Here is a tiny trained network, its code and every weight. The questions are about switching its units off for an input and a class, where a switched-off unit gives its printed mean instead of its output.

import numpy as np


def w(rows, s, z=0):
    codes = np.array(rows[::2]) - 128.0
    scale = np.full(codes.shape[1], s)
    scale[-1] = z or s
    return codes * scale


def f(y):
    return np.maximum(y, 0)


def log_softmax(a):
    a = a - a.max(-1, keepdims=True)
    return a - np.log(np.exp(a).sum(-1, keepdims=True))


def net(x, mask):
    res = np.array(x, float).reshape(1, 3) / 4 @ E
    y = f(res @ A[0][:, :-1].T + A[0][:, -1])
    res = res + np.where(mask, y, B[0][:, -1]) @ B[0][:, :-1]
    return log_softmax(res[-1] @ U[:, :-1].T + U[:, -1])


A, B = {}, {}
E = w([
[7,190,151,102,89],'x0',
[122,75,106,96,72],'x1',
[166,174,160,209,90],'x2',
],0.012)
A[0] = w([
[79,143,119,82,109,53],'N1',
[110,62,113,39,203,156],'N2',
[125,206,135,173,66,82],'N3',
[182,139,115,159,123,132],'N4',
[201,117,140,169,124,66],'N5',
[207,90,125,128,215,56],'N6',
[206,146,122,151,97,77],'N7',
[13,251,137,129,170,184],'N8',
[167,82,123,133,117,119],'N9',
[87,125,120,98,121,2],'N10',
],0.018,0.0033)
B[0] = w([
[129,131,129,184,112,178],'N1',
[144,38,127,58,95,225],'N2',
[136,79,131,101,68,186],'N3',
[97,156,127,161,120,177],'N4',
[104,159,135,192,119,192],'N5',
[134,63,123,129,198,221],'N6',
[109,121,124,191,133,182],'N7',
[138,174,132,94,1,253],'N8',
[128,151,143,116,90,174],'N9',
[126,147,146,175,119,159],'N10',
],0.031,0.019)
U = w([
[129,50,138,119,107,2],'0',
[110,244,148,107,27,227],'1',
[110,176,113,146,235,40],'2',
[186,101,102,2,162,241],'3',
],0.0087,0.0031)

Each question gives the input, the list of numbers given to net, and the class t.
The units are the neurons (one row each of A and B). Each row of codes is followed by its name. A weight is (code - 128) times the scale printed after its matrix; where a second scale follows, it is the last column's (A, B and U).
mask holds one flag per neuron, in row order. A switched-off neuron (its flag False) gives its mean, the last column of its row in B, instead of its output. The means were averaged over made-up inputs and are rounded, as every weight is.
A unit's drop is (log p(t) with every unit on - log p(t) with that unit switched off) / (log p(t) with every unit on - log p(t) with every unit switched off).
The circuit of an input: a set's keep is (log p(t) with only the set's units on - log p(t) with every unit switched off) / (log p(t) with every unit on - log p(t) with every unit switched off). Starting from all 10 units, units are removed one at a time, each time the one whose removal leaves the highest keep (on an exact tie, the one counted first), for as long as the keep stays at least 0.8.
units of the circuit, in order: the units of the circuit, biggest drop first
k most important neurons: the k neurons with the biggest drops, biggest first
drop when u is switched off: that unit's drop, to one decimal
input [4,8,-7], class 0: units of the circuit, in order -> N2
input [1,-7,-8], class 3: 2 most important neurons -> N2, N5
input [-4,-3,-1], class 2: units of the circuit, in order -> N8, N3, N2
input [-3,-3,1], class 2: 2 most important neurons -> N8, N2
input [4,7,-5], class 0: 2 most important neurons -> N2, N8
input [1,8,-1], class 0: 2 most important neurons -> N8, N1
input [0,8,-2], class 3: 4 most important neurons -> N8, N5, N7, N4
input [3,8,-1], class 0: 2 most important neurons -> N8, N5
input [-4,-4,1], class 2: 2 most important neurons -> N8, N2
input [-2,4,-7], class 3: drop when N2 is switched off -> 0.1
input [-6,2,7], class 2: drop when N2 is switched off -> 0.1
input [-4,1,5], class 2: drop when N8 is switched off -> 0.8
